Each name stands for a flat space through zero: a line, a plane or more. A row that begins with a name and a colon came from that space; any other row is followed by the name of the space it lies nearest, among the names in its block.
q992q175: -130  148  -67   72  120  -39  142   82   40  -44 -104  -46  171 -122 -114  178   35   84   62  -63  -95  119  -51  172 -209  -27  -81   51   72  -34  -16
q900q57: -263    2  -38  283  197   98 -179   -5  135 -172 -343 -214    7 -117   62   82  -29  369  227 -216  -56  194 -173  155   71  287 -183 -153  -74    7   42
q758q754:  234  140  146 -262  -95 -196 -118  -64   34  483  -48  251 -348  172  110 -102  339 -205 -152  398 -142   98  -60 -190 -104 -114  -10 -157 -200  157  172
q166q521: -112   -2  105   33  -54   78  -77  -67  -35   89 -214  -12   73  129  131   99 -178  -52   81 -127  -27 -290   79  -12 -179 -202 -266  134  156  -16  102
q900q57:   16  -82   45 -136  -24  -59   35   19   47  100  114    7  115  -15  -40  -13  -59 -147  -79   80   41  -36  250  -15 -137    8   93  158   20   93   27
q900q57:   33   55  -30  -20  -50   56   50    6  -15  -73   61   70   44  -82   49   90   32  -21   -2   34  -55  -11  -67   48 -139  -22   -1  -20   69   -9  -46
q758q754:  -34   40  -51   36   50  -40    0   -9  -87  -49  113  -21   16   14  -75  -48  -55   -7   91  -17  120 -108  113  138   82  -54   44  105   93  -15   52
q572q828:  -91 -359  118   37 -137   53 -167  -44 -148  121  -46   87  135  221   69  149 -348 -230 -102 -206   77 -383  138 -251 -201 -413 -150  407  306   76  115
q572q828:  -35  -28   39  -18   10  -40  181   98  -46  -83  -48  -79  269   30 -167   59 -163  -85    4  -97   16  -43  126  -64  -96  -74  -41  188   81 -119 -118
q166q521:  132 -208  130 -257 -153  -59 -262  -29   76  273  -94   53 -179  128  123 -208   98 -234 -169  137  -42  171  -73 -460   75   12    3  -33 -236  233   55
q900q57: -148   -6    2  158  -55  -50  113    9  -59 -149  -48 -208  114   64  -46  178   31   46  153 -170  -67   68 -222   79   12 -110 -219  147  120  -25 -217
q758q754:   -7 -319  137   78  -99  -62 -131  -39 -176   23   70  -20   19  286  -19   -5 -236 -150    3 -111  158 -265  151 -161  105 -197  -45  295  169    0  -11
q992q175:  -21  180 -142  -36   31   80  124   -3   18  -92   86  -10   45 -167  -22  -28   25   47   22   -7   15  -17   -5  141   12   -2   60  -52   17  -27   18
q758q754: -110 -208   78  -79  -17  -83 -187  -22   18  250  -80  -50   27  145    4  -59 -122 -176  -55  -82   69  -77  169 -154  -36 -168  -78  265   36  192  156
q166q521:   78  -14   55 -108  -56    2 -145  -82   50   87   -2    8 -161   22  107 -156   63  -25    4  157   24   27   36 -118  115  129   40 -103 -152  108   81
q992q175:   51 -220   99  -34 -226 -100 -133  -43 -278  -72  108 -123  -40  346  -28 -174 -113 -276  121 -108  172 -167  -78 -278  339 -276 -129  296  111   16 -159
q900q57:  -47  -36   50   48   12  -46  -64  -24  -43  154 -102   45  -45  129    6   55  -40  -30  -23  -46   -8 -105    9  -41  -52 -184 -102   86   68   14  107
q758q754:  -27 -169   -9   68 -140  -51 -108 -133  -61 -112  151 -283 -214  153   27 -219   73   37  121  -52  145   74 -172 -122  573   61   -6   32 -122  116 -148
q900q57:    9   50  -10  146  -52   79  125  -53 -152 -362  228 -156   66   53    5  -48 -141   86  249  -92  170 -275  120  286  243   98    7   31  150 -213 -205
q900q57:  123  209 -153  129  -87  123  130 -102  -60 -454  170 -203 -260  -97   41 -212  230  297  207   47   44  179 -420   60  645  306   83 -412 -225 -169 -300
q572q828:   63  153  -73   23   35  146  -46  -49   20  -96   18   92 -126 -119  123  -65   41  137   46   52    3  -59  -44  131   58  138   62 -253  -45  -70   70
q572q828:  69 -21  81   4 -88 -48  34 -92  14  -6 182 -25 -81  35  74  33  80  16  43 184  12 -44  94 104  14 129  57 -13 -12  50 -65
q992q175: -115 -188   87  239  -44   71  -11  -41    6 -198  -75 -237   35  122   78   75 -117  165  127 -233   13  -56  -72   57  177  126 -152    4   32  -98 -213
q166q521:  -62  -75   98  143   50   40 -118  -38  -12  -61 -136  -17   20   54   58   77 -143  116  114  -31   25 -117   97   35  -50  103  -85    7   53  -45   62
q572q828: -110 -126  -64  -42   34   87   59   -5  244  165   63  -42   62 -147   71   50  -17   36 -230 -106  -43   32  145   96 -129   60  106    0  -44  135   57
q758q754:   55  116   -2 -111   60 -128   16   45  -74   95  115  117   46    3 -106  -32   13 -141   29  148   64  -65  210  120 -142  -79   83  123   82   17  111
q166q521:  -47   51   56   41 -112  -22   55   -3 -137 -115  -23  -56  127   94   19  152  -30  -96  170  -62  -46 -108 -104   48 -137 -184 -224  177  198  -43 -138
q166q521: -138 -226   68  -32  -25  -71 -178   30  -23  141 -115  -48  123  113  -17   47 -135 -181  -12 -140   22  -19   56 -162 -138 -196 -138  311  113  170   76
q572q828:  121  118   72  -47  -99 -118   13  -10 -143  -90   -5   52  -33   49  -46   54  136  -76  140  241  -61  110 -179 -142  -42  -27  -73   16   -1    2  -87
q166q521:  58  10  -5 -54 -43 -12  86 -71   4 -70 168 -62 -14 -49 -43 -88 -14  19  15 159  94 -31 145 -28 146 123 144  10 -69  27  -9
q758q754:   10 -127    6    1 -216   75   -7 -134 -136 -208  368 -157    5  102  121 -107 -127 -115  151  -66  204 -321  140  140  244  -38   19  191  173   27 -159
q572q828:  134  295  -88  -30  -12  257  227  -93  108 -295  209  -50  -46 -234  153 -159   14  229   96  115   54 -169  165  342  182  408  186 -397 -125 -221 -108
q572q828:  149 -160  120 -169 -114  -46  -88   18   54  197 -151   66 -117  120   27 -116   70 -142 -215   95  -88  179 -131 -482   67  -11    7  -88 -231   69  -24
q758q754:   16   59  -91  -43   42   37 -105   15  -37  -49    0   70  -36  -93  -10  -87   12   -8   29   21   40   51  -64  -37   42    2   54  -42  -14   39   97
q992q175:  224   84   36 -303  -72 -169  -34   -4  -96   75  211   75  -80   42 -108 -292   90 -257   19  345  136   42  187 -171  142   42  195   58 -128   92   52
q758q754:   38 -182  167   76    7   11 -191  -19 -171  114 -151  218   10  232   22   74 -298  -94  -36  -27   82 -361  204 -191 -156 -220  -75  161  185  -91  208
q166q521:   80  202   39  -86   96    9  -31   12   20   81 -132  151  -24  -50   13  -49   -2   17   34  169  -23  -56  145   35 -149   85   17 -138  -59  -69  174
q992q175:  212  252    6 -335  -10   66  -10   23   37   76   29  168  -19  -96   67 -276   19 -172  -18  226   33  -92  238  -12  -71  122  127 -180 -132  -48  118
q572q828:   61   59  -96  -62  -71   28  -89 -214   20 -113  374 -101 -247 -131   98 -246  112   96  136  280  201  -34  129  134  380  273  246  -91 -127  197   92
q992q175:  -28 -346  222   40 -134 -135 -201  -20 -195  239  -35  122   47  369   30  177 -205 -293  -57  -79   39 -297  120 -208 -238 -424 -188  429  293   91   76
q166q521:  -37  115  -56  127   17   97  146  -62  -21 -293  175  -55  111 -173   12  132  -67  177  172   68   52 -128  115  294  -56  176   65   -9  125  -79  -57
q992q175:  112   -8   38  -82   74 -110  -64   26   47  148  -35  116 -116   -9  -78  -84   95   -1 -108  214   -9  173   48 -161   18  117  149 -103 -178   54  118
q900q57: -132 -160   76  250 -126  -24  -46  -41 -156  -99 -101 -124    4  231   53  229  -33   18  131 -238  -61  -70 -317  -42   33 -261 -312  181  206  -27 -181
q572q828:    3  145   -9   24  -82  -94  -48  -90  -95  -65   76  -68 -143   37   41    5  201    9  216  145  -13   75 -202   86  108  -23 -104    6   15   94  -45
q992q175:   96  -79  -47  -35   -5   54   41  -41  164  -15  167  -48 -153 -110   45 -150  113  127 -150   94   24  160   18  -18  250  306  250 -245 -246   38  -63
q166q521:  -82  -50   63  182  -86   30   38  -98   24 -197   44 -234  -24   46  110   96   37  168  189  -51  -19   -1  -96  165  137  177 -123  -30   12  -14 -213
q992q175:  116   57   18  -57 -105  -27   52   24 -158 -169   92   -8   25   72  -43  -77    9 -116  107   40   43  -29  -82  -70  112  -46  -19   31   37  -98 -164
q572q828:   38   54  -63  -63  171  -80 -150   66    8   70  -97  139  -59 -116 -135 -102   45   27  -31  155   32  211   12 -136   -4   92  147  -67 -127   76  226
q900q57:  108  -12  -42 -101  -35   67   36   -4  -63 -118  284   65   60  -59   -2 -131 -123  -99   -7   58  163 -203  265  103   47   60  206   45   74  -48   -3
q992q175:  141 -314  200  -94 -157  -51  -71   61 -176   60   82   82   99  325   -8  -77 -249 -334 -100  -98  118 -284  220 -238  -12 -201  -11  251  143 -100 -119
q166q521: -123   16   10  179   38    2   25    7  -28 -146  -51 -119   82   17    1  141  -29  117  169 -128  -21  -17  -60  201  -35   28 -139   50  115  -64  -99
q572q828:    5 -193  132  123  -69    5 -186  -65 -160   30  -45   -6 -113  314   85  -66 -174  -53   65 -154  119 -296   48  -72  190 -156 -129   95  111  -84   12
q900q57:  -60 -139  -51   90 -159   20  179  -16 -177 -374  456 -198  247   15  -49   85 -162 -106  174 -154  182 -236  131  279   79  -71   42  349  324  -42 -313
q758q754:   29   62  -37  -47   -6  -27   29  -11   85   30  -66  -23  -91  -90  -19  -20  173   68  -54  117  -95  258 -196 -151   68   89   28 -140 -183   77  -12
q758q754:  212 -144   32 -315   -5  -91 -300   20   39  382  -24  235 -264   83    0 -362   78 -248 -287  201   69  138   71 -456  151  -28  222  -91 -276  195  268
q572q828: -129   -3   56  103    4   19   68   17  -86  -80  -97  -84  209   90  -30  139 -203  -22  130 -180   22 -227  110  107 -141 -154 -192  212  215 -109  -40
q900q57:   13  -87  121   60   22   -8 -131   24 -113  179 -128  219    4  200   55  122 -157 -108  -56  -80   -8 -281  112  -10 -251 -257 -118  110  200  -83  147
q166q521:  -57 -250  -51  177  -85   15  139   33    6 -212  171 -172   65   -1  -47  134   25   85  -74 -202  -22  158 -231  -10  162   28   40   55   36  -18 -323
q992q175:  110  137 -107  -18   63   43  -94   71 -197  -67 -113  227  -80   -1  -91 -109  -27  -39   -5  -17   36  -17 -208 -199   90 -199   19  -96   24 -137  127
q992q175:  -64  -80  -56    5   50   95    9   11   36 -152  145 -151  118  -54  -12 -165 -191   24   57 -165  182 -143  273  180  176  161  116   53   23  -51  -40
q900q57:  -18  -70  -60   35  -50   50  100  -15   35 -202  201 -132   68 -107   -5    5   -2   60   26  -26   47   54    3   90  110  153  104   13    0   17 -164
q900q57:  -61  -94  138  156  -16  -30  -14   45  -72   11 -256  -40   55  221    4  151  -82    9   44 -191  -90  -55 -136  -86  -69 -146 -258   60   87 -138 -111
q758q754:    1  106  -51  -46  -24  -50  -23   18   72    8  -67  -58 -102  -73   30  -13  270   29   34   57 -137  329 -321  -35   45   71  -66 -142 -147  104  -89
q166q521: -202  -21 -128  210  166   39   83   86   23 -195    7 -100  209 -154 -116  175 -102  172   73 -231   19   49    6  273  -91   41    5   97  154  -56  -41
q758q754:   46   81   81    6  113  -83 -128   45  -92   80 -166  161  -15   77  -59    4  -52  -25   75  104   13  -57   98  -26 -137  -31  -41    5   35  -65  172
q992q175:  -37  -88  -30  137   43   75   78   -1   79 -140   30 -115    6  -53   -7    9  -37  188  -27 -106   17   51  -13   65  161  190   75 -114  -70  -83 -113
q900q57:  162  259  -74 -289 -142  -36  300   82 -209  -49  260  132  219   -9 -140  -56  -30 -372  -14   83   50 -225  119   21 -166 -361   43  218  207 -124 -101
q572q828:   -6   69    5   90   74   82  211   52  115  -81   51   19  132 -115   30  172  -21  141  -40  -40  -81  -57  137  315 -219  170   53 -122   53 -163 -109
q166q521:   68 -147  209  -24 -172 -206  -91  -24 -147  107   71   15  -32  285   30  100   62 -233   79  118  -22  -47  -16  -84 -108 -162 -147  238  124   88 -117
q758q754:   81   22    3 -207   18    1 -113  -49   50  177   20   98  -81  -42   12 -212  -42  -99  -87  183   94  -62  240 -148   35   45  149  -19 -125  115  243
 120   31  -91 -145   82  -63 -259  -22  -45  245  -29  252 -284  -22  -49 -234  101  -69 -149  199   74  107  -61 -286  150 -101  183 -103 -159  156  355 | q992q175
   6  -10  -52 -148  -94  -42   39  -68    9  178  217   30  -36   -7   17  -38   50 -166 -113   79   45  -91  105    7  -29 -188   80  154   51  172   86 | q758q754
 261   80   28 -301  -24 -154  -17   44 -114  166  105  238  -71   36 -159 -223   49 -266 -125  342   83   31  152 -311   15  -86  218   32 -113   35  149 | q166q521
 -60 -123  -43  -71   28  -10 -172  -29  227  244  -14  -88 -203  -27  117 -164  176   30 -147  -55  -32  232  -66  -10  166  133   61 -139 -230  226   69 | q166q521
 -20   85  -14 -159   34  -34 -110    7  -70  155  -31  109   60   13  -29  -87 -102 -195   27   41   82 -168  203  -18 -149 -201  -24  181  104   82  239 | q900q57
  39 -120  142   -1   88 -141 -207   92  -47  334 -444  185 -115  244  -94   -1  -15  -81 -171  -23 -105  129 -157 -466  -65 -227 -143  -12 -114  -19  188 | q992q175
-122  -18   31  159    9  -25  235    7   41 -166   34 -238  177    3  -76  155  -49  132  101 -112  -17    0   56  198    8   99  -70   90   60  -98 -221 | q758q754
 -26   79 -111   64  222  138  -50  -84  225   66   20   20 -187 -207   65 -167  -12  323  -85   62   93  -25  248  221  188  359  263 -329 -216   -4  268 | q166q521

Rows lie near named flat spaces through zero. A row that begins with a name and a colon came from that space; any other row is followed by the name of its block's space that it lies nearest.
q485q909:   78  182 -250 -117  -48  256   98 -121   64  259   60 -119   -5  -90 -189  -63   -9  129  -37  -68   92  -64   -7  -52   67   91  107  158   29 -193   57
q485q909: -118  -64  219   21  -97 -211  -76  135 -139  -87   -6   89  -38  -25    8 -140   24  -56  -70   34  -61  107  -27   21   30 -133 -150 -159 -165   62  110
q778q697:   55  183 -145   28   -6   87   -9  -41  -11  107   17  -43   66  -38  -75  -23  -35   47   36  -24  107   39   50  -44   37    1   89   48  158   -3  -10
q485q909:  -73  308  143  172 -263  106  185 -135  191   56   65 -123  -87  128  -90 -324  143   29  -39 -242 -268 -215   -8   59  294  -18 -112  259   -2  237  -20
q331q444:  -24  147   19  170 -158   -1  114  -75  158   31   -1  -70  -52  171  -14 -117   87  -30   21 -203 -244  -53  -28  -78  242  -30  -55  159   62  276 -139
q674q861:   76  142   57  245  -97   92   31   63 -214   24 -110   -9   61  -59   50  -68   18  -19  -14  -23 -107  169  120   43  185  -95  -54   87  171  109  -21
q331q444:  115  119  -57  120 -129   78  122 -111   95  183    5 -125    6    3   45 -107   77  -72 -130 -237 -160   47   61  -32  354   13  -50  108   -5  155  -61
q674q861: -142  -93    3  -66  174  -52   38   22   41   30  -70   74   73 -122  140   11  -40  -21  -40  -18   95  -13    9   31 -186    6   97 -199  -27  -42 -108
q485q909:  -66  214    2  103 -245  113  214 -173  291  356  108 -132   20  -20   45 -490  197  -77 -211 -364 -224 -245  -45   57  343   90   -7  -13 -199  196  -38
q674q861:   30  -75    7  -62  165   -3  -55  -15   24  -91    3    0   65  -28   52  130  -45   13   30   45  121  -44   48   63 -175   44   67  -49   63  -61  -42
q485q909:   37 -231  -22   35  132 -103  -83   40   12 -114  -46   99   28   70  209  209  -33 -124   85  139   34   17  -26   -2 -122   56   43 -133    9   42  -75
q485q909:  -13  -25  326   75   72 -120  -90  126 -137 -232  -21  -69  144  -24  -39  -94   60   69  -70 -180 -143   52  131  125 -100 -137  -73  -77  100  154 -114
q485q909: -192 -182   99 -224  -50 -157  -45   96  -41 -164   19  141 -238   73 -149   81  -55   59   68  240   33  -20 -192  -74 -178  -56 -130   -3 -262 -200  193
q674q861: -170 -290  318    8  343 -105  -11  222 -252 -577 -296  161  -53   47   80  474 -142  134  208  220  -61  133   73   66 -479 -177  -61  100  249  -62 -222
q331q444:    7   36  -48   90  -20   21   -6  -87  150   67   44   18   41   55  124  -66   27  -95   45   11   38 -143  -30   41   20   94   62  -52    8   95  -37
q778q697:   84 -124 -165   61   54   59   27  -77  101  206   -7   57   77  -73  314   13   16 -203  -54   60   82  -57   -8   56   63  169  107 -187  -96   -8  -14
q674q861:   90   17  107  -39   85   60    5   31 -125 -103  -27 -113   56  -84  -95   63   -3  115  -79 -110  -41   86  143   69  -19  -62  -38  102  100  -54  -25
q778q697: -108  171  118  167 -182 -104   83  -72  132   33   36   34  -76   78  123 -211   65 -143  -40  -72 -102  -66   -6   34  267  -43 -116    7  -83  253   47
q331q444: -127 -368   20  -27   91 -185  -40   54   66 -139 -138  195 -123  121  178  268  -81 -122  127  194   -2   51 -174 -117 -181    3  -43 -113 -129  -15 -128
q674q861:  258   -6  -92  -71    5  112  -63  -41  -58  128   88 -166  109 -102  -89   -8   33   32 -140 -123   31   68   98   27  112   64   22   11   -7 -100   60
q674q861:  -79   90  -30 -167  182  -35   38  -18   43   41   47  -41   97 -162   -8  -36  -33   65 -108 -118  155  -15  108   46 -114  -12  111 -129   23  -58   -3
q674q861: -104 -205   56  269 -210 -191  -11  124   23 -117  -87  193 -153  334  180   10   86 -199  192  146 -341   -1 -235 -147  112  -26 -108  -35  -90  310  -96
q331q444:   43   39  -51 -154  124   -2 -101   82 -157 -181   41   -7   -7    3 -198  197  -89  162  108  151  149   62   51  -27 -203  -44   51   84  152 -158  106
q331q444:  -61  205   14  140   35  -52   -8   56 -103  -52  -57   43   81  -28   37  -24  -44    4   61   -2   53  114  111   -3   12 -114   44  -21  234  152  -52
q485q909:  -72  -10   26 -206  176 -226 -131  140 -167 -242   70   97  -25  -37  -57  181 -106   50   46  208  218  112   69   -4 -206  -96   15 -128   22  -96  205
q331q444:    3 -183 -167  -42  114   97   66  -26   52  -52  -72  123 -114   78  161  300  -66  -51  157  277   60  -92  -92  -19 -143  137   81   73   -4 -148    3
q778q697: -158  129  198  -33  -12  -47  -23  -84  116 -115   18    2  -46    7 -112  -83  -53   76   42  -14  125 -116   -8   69 -118  -67  -76   72   11   -8   -6
q778q697:   50 -114  -34  -32  -71 -210  -80  109  -71 -133   87   67 -120  173   16  115   29  -97   44  139 -102   87  -64 -106  115  -24  -80  -42 -113   95  169
q674q861:    0 -171  -57   -8   56  -38  -65  107 -164 -152 -106  155 -105   59   43  292 -106  -18  165  315   69  130  -64  -75 -135  -24  -20   35   39 -123   54
q674q861:   53   -8  113   43 -110   -3    4   57  -84 -133  -10  -69  -79  120 -154   18   52   76   16  -63 -222   55   -9  -43   96  -79 -128  187   24   64   -6
q331q444:   57  185   42  197  -81   35   94 -125  130   31   14  -70   15   61  131  -83   57 -101  -33 -144  -99  -54   97   63  266   10  -44  114   90  240  -59
q778q697: -161  -14  124   48   35  133  170 -186  332  142  -23  -22   54  -66  196 -233   78  -54  -87 -180  -33 -350  -45  186  -81  140   56  -65 -127   33 -189
q778q697:   48 -140  -98  244 -153  -16    9  151 -149  -54 -105  145 -102  226  138  114   54 -128  182  210 -274   95 -131 -131  130    2  -30   54   41  160  -20
q331q444:  104   98  -76  198 -138  116  110  -45   21  141  -28  -62   12   50   82  -89   87  -74  -34 -122 -200   18   27  -22  285   29   -9  108   58  165  -64
q674q861:  -66  261   64  263 -102   45   68  126 -262  -25 -151   46   32  -39  -18  -97  -10   45   56   -7 -117  207  110  -17  135 -190  -36  109  266  161  -45
q331q444:  -39  206   58  161    7   14   82   19 -104    4  -83   12   60  -95  103  -64  -14  -26  -39  -58   -9  114  156   61  128 -102   -9   22  165  132  -27
q485q909: -102 -286  -13 -217  273 -106  -27   17   84 -157  -62   88  -33   -2   68  297 -105   24   63  109  138  -25  -59  -36 -342   37   69 -106  -52 -158 -107
q485q909:  222   43  -27   -5  132   72 -213  143 -399 -181  -60  -33  122 -103 -188  263 -136  161  103  180  202  293  178    6 -162 -109   28   96  331 -180   68
q778q697: -259 -189  230    0 -163  -78   62    5   61 -147 -143  168 -303  134  -41   46  -48   -5  111  182 -106  -46 -241  -61  -72  -82 -241  147 -238  -85   -1
q778q697:   57  -18   -6   70  -39  -21  -10   41 -104  -17  -62   14  -24    9   16   76  -21  -31    4   25  -46  155   26  -53  105  -58  -60   46   40   33   -2
q674q861:  187   24  -91 -116  115   97  -80  -31  -38   66   77 -153  156 -116 -120   29   -8   97  -85 -119  116   32  114   33  -57   49   98  -18   90 -117   -7
q778q697:  -48  325  226  -64   91   10  -70  -24 -105  -59   53 -124  172 -252 -194 -199  -58  179 -129 -169  242   39  243  185 -102 -148  -12  -12  169  -56   56
q485q909: -132   84  223  112  -35 -182   19  117 -100 -197  -48   33  -22   63   -2  -68   30    6   -1  -82 -172   99   62    1   60 -182 -111    3   71  230  -39
q331q444:  166 -197  -72  268 -137   25  -35   48  -49   89  -77   50   29  126  222   18   88 -201   43   47 -228   71  -80  -51  195   75  -23  -54  -25  169  -98
q485q909:   57 -110   47 -188   86   -3 -157  171 -301   43   -7  -54  151 -254 -218  -60  -33  163 -145  -43  112  211   61   11 -196  -90   19 -184  -43 -262   65
q778q697:   38  189  245  131   40  -11  -87  119 -320 -125  -64  -42  168 -198  -40 -103  -28   75  -86  -58   58  210  252  163    3 -190  -68  -26  215   44   36
q331q444:  142   11 -106  694 -147  120  153   99 -214  105 -310  176   77  100  590   59   78 -359  124  116 -356  233   87    1  432   -3   11   23  292  447 -222
q778q697:  122  -40 -186  -98  137  164   26  -27  -30  202   -7  -79  146 -190   22   23  -10   41 -108  -81  104   31   73   22  -57   97  157  -87   30 -170  -46
 137  192   20   33 -189  147  -74  147 -357  119   21 -138  100 -142 -349 -244   57  198 -102 -114  -95  205   79  -18  121 -130  -47   84   90  -98  123 | q485q909
 -37 -262    8   77   -6  181  104   99 -135   61 -215   84  -30  -54   90   52   22   19   22   83 -185   28 -108    1 -111   35    1   24  -61 -153 -137 | q778q697
  36   26  243  -22  -27 -162 -119  -32   36 -123   94  -95   40   -1  -73  -97   23   -9 -111 -153   14   20   82   77   61  -81 -142  -40  -61  103   33 | q331q444
 105 -266 -103  119 -167  -75 -133  165 -163   -9   -1  153  -79  179   97   68   56 -156  129  288 -151   71 -189 -106   59   60  -39 -105 -138   28  121 | q485q909
 -12   68  282  119  -32 -141  -67   52 -107 -137  -14  -23   65  -48   34 -115   21  -37  -93 -104  -48  109  133  109   89 -144 -143  -55   29  163    6 | q331q444
-147  226  -35  287 -181  144  257 -100  183  276  -69   15   21   10  203 -345  126 -113  -39 -192 -221 -164  -35   34  257   44   52   18   13  261 -157 | q331q444
 -77  -38 -123   40  -79  -45   74   77  -44    8  -76  103 -135  116    8   90  -11  -28   99  100 -127   95 -113 -174   74  -41  -12   57   -8   50  -10 | q485q909
 104 -337 -101  -62   73  -63  -46   54  -10  -43  -18   67  -52   80  148  240    3 -113   24  140  -57   41  -87  -63  -38   97    7  -89 -137  -61    5 | q778q697
  29  358 -158 -459  277  118 -105 -210  114  269  247 -207  260 -464 -285 -170 -149  232 -235 -174  693  -87  233  152 -254   63  238 -181   44 -407  188 | q778q697
  30  -44   14  160 -243  163   96 -171  226  268   -8  -37  -42   37  106 -244  110 -131  -71 -109 -148 -185 -140   42  223  137  -73   48 -211   47  -70 | q485q909
  18  -91 -158  -83   88    2   50  -84  150  -74  -21   30 -132  142   31  302  -74  -16  130  107   43  -33  -67 -116  -40   70   32  144   33  -41  -52 | q331q444
-121 -100   27 -133  -44  -33   24  -58  128  -48  -22   43 -182   84 -122   87  -57   52   66   69   26  -58 -157  -94  -87   -7  -86  112 -140 -124   -2 | q778q697
 162  231    5   95  167  111  -41    3 -175  -24  -62 -147  246 -178  -51   50  -60  114  -50 -178  115  194  296   77   -2  -97   90   60  392   46 -135 | q485q909
  -2  223  187 -201   54  -50  -57  -54  -13  -90  151 -161   51 -148 -249 -125  -23  164 -160 -169  169  -13  173  126  -28  -97  -70   40    2  -86  154 | q331q444
 114  138 -119   11  120  159   41 -119   49  246    8 -113  217 -240  102  -96  -10  -16 -156 -182  173    8  173  105   51   76  147  -99  103  -41  -75 | q778q697
  94  -16  -31 -195   62  -80 -107 -129  178  -31  151 -106   -7   35 -122   86  -40   23  -35  -65  170  -56    8  -25  -27   52  -10   11  -64  -60   49 | q331q444
